Below is a small trained network, with its code and all its weights. Each question gives an input and a class and asks what happens when units are switched off, that is, made to give their printed mean instead of their output.

import numpy as np


def w(rows, s, z=0):
    codes = np.array(rows[::2]) - 128.0
    scale = np.full(codes.shape[1], s)
    scale[-1] = z or s
    return codes * scale


def f(y):
    return np.maximum(y, 0)


def log_softmax(a):
    a = a - a.max(-1, keepdims=True)
    return a - np.log(np.exp(a).sum(-1, keepdims=True))


def net(x, mask):
    res = np.array(x, float).reshape(1, 8) / 4 @ E
    y = f(res @ A[0][:, :-1].T + A[0][:, -1])
    res = res + np.where(mask, y, B[0][:, -1]) @ B[0][:, :-1]
    return log_softmax(res[-1] @ U[:, :-1].T + U[:, -1])


A, B = {}, {}
E = w([
[160,110,108,96,63,178,164,166],'x0',
[171,149,207,185,209,213,187,164],'x1',
[148,44,206,59,151,113,158,2],'x2',
[151,164,118,107,192,132,13,136],'x3',
[127,123,77,45,107,246,163,61],'x4',
[3,179,163,118,153,97,217,160],'x5',
[129,88,78,129,221,178,141,226],'x6',
[163,123,57,125,156,94,96,109],'x7',
],0.0075)
A[0] = w([
[210,70,221,136,159,157,148,105,54],'neuron 1',
[115,136,147,115,129,157,104,135,42],'neuron 2',
[91,129,134,126,113,58,127,125,94],'neuron 3',
[139,103,137,116,183,105,6,198,115],'neuron 4',
[153,138,127,159,82,70,121,173,149],'neuron 5',
[91,74,92,120,112,178,189,212,128],'neuron 6',
[146,125,170,205,34,108,83,147,137],'neuron 7',
[78,98,162,129,91,32,127,142,51],'neuron 8',
[161,137,96,138,112,41,152,203,241],'neuron 9',
[131,135,94,160,149,122,156,104,204],'neuron 10',
[193,74,88,179,192,108,126,146,127],'neuron 11',
[140,131,126,142,119,155,119,146,37],'neuron 12',
[129,153,113,126,130,143,119,119,21],'neuron 13',
[123,99,99,112,106,160,192,181,182],'neuron 14',
[110,128,125,110,132,117,127,114,25],'neuron 15',
[175,61,25,63,92,128,80,92,143],'neuron 16',
[97,144,168,99,75,137,112,131,1],'neuron 17',
[106,120,143,179,136,140,131,140,29],'neuron 18',
[142,95,184,113,116,135,127,146,120],'neuron 19',
],0.02,0.0027)
B[0] = w([
[62,158,195,122,54,139,158,127,226],'neuron 1',
[147,163,144,148,74,83,92,122,140],'neuron 2',
[88,75,182,133,129,113,132,120,175],'neuron 3',
[210,139,78,128,202,102,94,137,233],'neuron 4',
[170,179,90,120,107,169,142,125,189],'neuron 5',
[176,253,190,129,166,114,142,126,202],'neuron 6',
[202,170,40,119,87,165,128,131,203],'neuron 7',
[25,96,186,128,117,120,136,129,193],'neuron 8',
[194,209,127,125,104,147,132,112,205],'neuron 9',
[137,131,151,119,109,95,35,147,145],'neuron 10',
[133,58,110,130,229,76,86,134,202],'neuron 11',
[109,111,138,118,160,80,137,110,147],'neuron 12',
[152,122,169,114,110,116,127,118,138],'neuron 13',
[144,216,159,129,166,118,107,137,186],'neuron 14',
[129,136,144,152,126,113,98,155,140],'neuron 15',
[119,55,17,133,32,177,132,117,253],'neuron 16',
[147,114,117,129,154,109,94,133,158],'neuron 17',
[143,109,105,102,123,121,102,108,155],'neuron 18',
[105,149,118,133,92,141,112,115,164],'neuron 19',
],0.022,0.021)
U = w([
[85,160,215,99,75,125,141,111,180],'0',
[254,182,81,100,208,117,64,157,157],'1',
[72,34,169,123,147,67,79,125,142],'2',
[149,75,68,89,45,166,79,97,156],'3',
[132,77,108,138,184,168,232,165,4],'4',
],0.007,0.0035)

Each question gives the input, the list of numbers given to net, and the class t.
The units are the neurons (one row each of A and B). Each row of codes is followed by its name. A weight is (code - 128) times the scale printed after its matrix; where a second scale follows, it is the last column's (A, B and U).
mask holds one flag per neuron, in row order. A switched-off neuron (its flag False) gives its mean, the last column of its row in B, instead of its output. The means were averaged over made-up inputs and are rounded, as every weight is.
A unit's drop is (log p(t) with every unit on - log p(t) with that unit switched off) / (log p(t) with every unit on - log p(t) with every unit switched off).
The circuit of an input: a set's keep is (log p(t) with only the set's units on - log p(t) with every unit switched off) / (log p(t) with every unit on - log p(t) with every unit switched off). Starting from the 12 units with the biggest drops (on a tie, the unit counted first), units are removed one at a time, each time the one whose removal leaves the highest keep (on an exact tie, the one counted first), for as long as the keep stays at least 0.8.
circuit, biggest first: the units of the circuit, biggest drop first
most important unit: the unit with the biggest drop
k most important neurons: the k neurons with the biggest drops, biggest first
drop when u is switched off: that unit's drop, to one decimal
input [-3,-7,7,-4,5,1,-7,-7], class 2: most important unit : neuron 8
input [-2,-1,-1,-6,-8,-6,-4,-3], class 3: circuit, biggest first : [neuron 7; neuron 8]
input [-4,7,0,6,1,-1,-1,-5], class 0: 2 most important neurons : [neuron 1; neuron 16]
input [-2,2,-3,-6,-6,0,-8,3], class 3: 3 most important neurons : [neuron 7; neuron 8; neuron 4]
input [1,0,7,5,-8,4,4,2], class 2: 2 most important neurons : [neuron 8; neuron 7]
input [-8,-7,2,-4,-7,4,3,0], class 0: 4 most important neurons : [neuron 9; neuron 8; neuron 11; neuron 5]
input [-7,-2,-5,-8,-6,3,-1,6], class 0: 2 most important neurons : [neuron 8; neuron 16]
input [0,-4,0,-3,-8,-1,-8,4], class 3: 4 most important neurons : [neuron 7; neuron 8; neuron 1; neuron 6]
input [1,-8,-7,0,-5,7,-7,6], class 0: 3 most important neurons : [neuron 8; neuron 16; neuron 3]
input [-8,7,1,7,-1,3,-3,-6], class 0: 2 most important neurons : [neuron 16; neuron 1]
input [-5,4,8,2,-8,-2,4,6], class 2: 3 most important neurons : [neuron 1; neuron 7; neuron 6]
input [-3,-6,0,-3,-8,4,-8,-2], class 0: 2 most important neurons : [neuron 8; neuron 16]
input [-6,-4,8,-4,-4,-1,-6,7], class 2: 2 most important neurons : [neuron 8; neuron 3]
input [-2,-6,-3,8,6,-4,-2,6], class 3: circuit, biggest first : [neuron 16]
input [-7,-7,-1,-1,-8,8,4,6], class 2: 2 most important neurons : [neuron 8; neuron 3]
input [-8,1,-4,-7,5,5,-1,0], class 0: 3 most important neurons : [neuron 4; neuron 7; neuron 11]
input [4,2,-4,8,5,-5,1,8], class 3: 2 most important neurons : [neuron 16; neuron 6]
input [5,-4,-2,-4,1,7,-1,-4], class 0: 2 most important neurons : [neuron 4; neuron 8]
input [3,4,1,-5,1,-7,-5,4], class 3: drop when neuron 16 is switched off : 0.0
input [-8,0,-3,2,-5,7,2,-5], class 0: circuit, biggest first : [neuron 8]
input [3,4,6,5,8,-6,0,-3], class 3: drop when neuron 16 is switched off : 2.9
input [-7,-5,3,-5,0,-2,4,-3], class 2: drop when neuron 7 is switched off : 0.1
input [-1,7,1,6,2,7,-4,3], class 0: drop when neuron 4 is switched off : 0.6
